Below is a small trained network, with its code and all its weights. Each question gives an input and a class and asks what happens when units are switched off, that is, made to give their printed mean instead of their output.

import numpy as np


def w(rows, s, z=0):
    codes = np.array(rows[::2]) - 128.0
    scale = np.full(codes.shape[1], s)
    scale[-1] = z or s
    return codes * scale


def norm(h):
    return h / np.sqrt((h * h).mean(-1, keepdims=True) + 1e-5)


def f(y):
    return np.maximum(y, 0)


def log_softmax(a):
    a = a - a.max(-1, keepdims=True)
    return a - np.log(np.exp(a).sum(-1, keepdims=True))


def net(x, mask):
    res = np.array(x, float).reshape(1, 6) / 4 @ E
    u = 0
    for l in range(2):
        y = f(norm(res) @ A[l][:, :-1].T + A[l][:, -1])
        res = res + np.where(mask[u : u + 12], y, B[l][:, -1]) @ B[l][:, :-1]
        u += 12
    return log_softmax(norm(res)[-1] @ U[:, :-1].T + U[:, -1])


A, B = {}, {}
E = w([
[153,150,202,93,125,159,59,180,190],'x0',
[97,77,138,90,217,80,107,108,145],'x1',
[83,150,167,149,173,194,122,106,61],'x2',
[92,122,97,1,72,181,125,66,143],'x3',
[51,118,150,147,62,74,82,127,118],'x4',
[137,103,195,114,112,109,195,132,119],'x5',
],0.00066)
A[0] = w([
[48,132,130,130,173,218,134,138,89,40],'0.n1',
[132,119,37,177,147,164,59,130,125,80],'0.n2',
[129,114,8,176,138,140,68,77,118,103],'0.n3',
[158,85,99,127,111,65,141,176,177,70],'0.n4',
[68,92,209,135,36,90,61,149,93,226],'0.n5',
[149,140,76,144,135,164,5,132,176,140],'0.n6',
[130,167,145,18,111,160,90,111,156,204],'0.n7',
[138,95,61,107,100,62,150,140,222,28],'0.n8',
[74,102,179,163,164,191,154,126,78,81],'0.n9',
[158,34,224,111,77,104,233,111,99,97],'0.n10',
[164,211,150,183,178,83,100,159,137,35],'0.n11',
[81,118,157,148,150,191,129,130,83,7],'0.n12',
],0.0019,0.0015)
B[0] = w([
[228,172,153,121,104,37,67,46,103,158],'0.n1',
[122,161,211,89,135,56,219,132,116,159],'0.n2',
[64,175,237,77,116,99,192,203,119,173],'0.n3',
[153,178,159,128,117,139,53,82,59,161],'0.n4',
[104,189,49,176,200,178,98,108,209,251],'0.n5',
[97,167,226,76,126,104,218,167,119,195],'0.n6',
[141,67,198,203,120,149,120,146,130,252],'0.n7',
[200,189,166,140,115,100,20,65,48,159],'0.n8',
[189,177,117,99,92,56,59,106,140,170],'0.n9',
[46,253,167,64,145,86,119,216,121,194],'0.n10',
[109,35,201,162,98,162,140,128,113,166],'0.n11',
[238,220,157,139,117,61,64,28,86,138],'0.n12',
],0.0018,0.0019)
A[1] = w([
[128,146,125,220,171,71,96,167,145,135],'1.n1',
[93,194,128,27,104,160,111,100,146,142],'1.n2',
[209,144,114,144,197,123,177,160,121,148],'1.n3',
[76,131,87,152,92,73,136,90,106,147],'1.n4',
[116,173,176,105,99,93,104,162,191,254],'1.n5',
[105,114,32,146,123,72,220,78,28,117],'1.n6',
[114,112,92,61,100,171,122,70,111,94],'1.n7',
[194,123,83,97,72,64,109,154,150,33],'1.n8',
[66,77,164,103,253,116,79,105,111,180],'1.n9',
[219,132,140,72,177,197,194,115,138,116],'1.n10',
[114,211,133,201,56,236,147,162,73,186],'1.n11',
[108,82,123,60,95,174,111,86,159,38],'1.n12',
],0.0024,0.00083)
B[1] = w([
[103,64,149,120,68,183,171,81,63,206],'1.n1',
[122,104,161,226,141,83,179,160,57,210],'1.n2',
[17,120,111,140,63,142,86,83,121,182],'1.n3',
[135,141,125,117,166,222,105,123,183,159],'1.n4',
[122,140,88,114,206,187,169,96,79,253],'1.n5',
[185,135,224,101,181,229,45,201,227,174],'1.n6',
[141,85,180,225,113,105,131,164,101,154],'1.n7',
[173,185,177,151,188,101,41,36,43,142],'1.n8',
[231,138,35,87,12,75,160,167,174,214],'1.n9',
[4,166,56,188,131,112,71,100,163,187],'1.n10',
[177,54,70,35,135,18,124,128,178,229],'1.n11',
[140,75,147,237,100,112,171,165,48,155],'1.n12',
],0.002,0.0027)
U = w([
[131,2,181,224,78,136,174,149,49,139],'0',
[214,204,164,131,149,95,43,22,47,139],'1',
[167,121,182,88,188,251,94,196,228,133],'2',
[61,205,160,56,169,81,224,181,86,132],'3',
[198,83,20,44,65,49,141,144,184,134],'4',
[9,148,28,186,132,161,90,67,169,129],'5',
[131,99,87,63,143,183,158,78,88,69],'6',
[126,54,50,28,157,234,128,100,34,5],'7',
],0.0076,0.014)

Each question gives the input, the list of numbers given to net, and the class t.
The units are the neurons (one row each of A and B). Each row of codes is followed by its name. A weight is (code - 128) times the scale printed after its matrix; where a second scale follows, it is the last column's (A, B and U).
mask holds one flag per neuron, layer by layer. A switched-off neuron (its flag False) gives its mean, the last column of its row in B, instead of its output. The means were averaged over made-up inputs and are rounded, as every weight is.
A unit's drop is (log p(t) with every unit on - log p(t) with that unit switched off) / (log p(t) with every unit on - log p(t) with every unit switched off).
The circuit of an input: a set's keep is (log p(t) with only the set's units on - log p(t) with every unit switched off) / (log p(t) with every unit on - log p(t) with every unit switched off). Starting from the 12 units with the biggest drops (on a tie, the unit counted first), units are removed one at a time, each time the one whose removal leaves the highest keep (on an exact tie, the one counted first), for as long as the keep stays at least 0.8.
units of the circuit, in order: the units of the circuit, biggest drop first
most important unit: the unit with the biggest drop
k most important neurons: the k neurons with the biggest drops, biggest first
k most important neurons of layer l: the k neurons of layer l with the biggest drops, biggest first
input [-1,-5,7,1,0,1], class 1: units of the circuit, in order => [0.n1]
input [-1,5,4,6,-3,-5], class 0: units of the circuit, in order => [1.n2, 1.n7]
input [-7,8,5,8,-3,6], class 0: units of the circuit, in order => [1.n7, 1.n12, 1.n5]
input [5,-7,-4,-4,2,-7], class 3: units of the circuit, in order => [0.n6, 0.n2]
input [-5,0,5,-6,-2,-8], class 3: units of the circuit, in order => [0.n3, 0.n2]
input [-6,5,1,8,7,3], class 0: 2 most important neurons => [1.n12, 1.n7]
input [-1,-6,1,-5,-5,-5], class 4: 2 most important neurons of layer 1 => [1.n11, 1.n2]
input [-5,-5,6,-4,8,7], class 5: 4 most important neurons of layer 0 => [0.n5, 0.n6, 0.n3, 0.n2]
input [-1,4,-5,-4,-7,8], class 3: 3 most important neurons => [0.n10, 0.n5, 1.n11]
input [-3,-3,4,-5,-6,-5], class 5: 2 most important neurons => [1.n3, 1.n10]
input [-5,5,6,3,-8,-4], class 5: 2 most important neurons => [1.n10, 1.n11]
input [-6,-8,3,8,-2,6], class 0: units of the circuit, in order => [1.n7, 1.n2]
input [-8,-5,-6,-7,5,-3], class 2: 3 most important neurons of layer 1 => [1.n6, 1.n4, 1.n2]
input [-7,7,0,-5,-7,4], class 2: 3 most important neurons => [1.n6, 1.n11, 0.n5]
input [1,0,4,-2,-7,-5], class 5: 3 most important neurons => [1.n10, 1.n3, 0.n10]
input [3,7,1,-6,-7,-2], class 4: most important unit => 1.n9
input [-8,0,-8,2,6,-3], class 1: units of the circuit, in order => [0.n8, 1.n8]
input [-3,-2,-2,0,-7,-3], class 5: 3 most important neurons => [1.n10, 1.n3, 0.n10]
input [5,7,5,7,0,6], class 0: 3 most important neurons of layer 1 => [1.n12, 1.n11, 1.n2]
input [8,0,-8,1,-7,8], class 1: most important unit => 1.n8
input [-5,0,-8,-6,-7,-4], class 1: units of the circuit, in order => [1.n8, 0.n8]
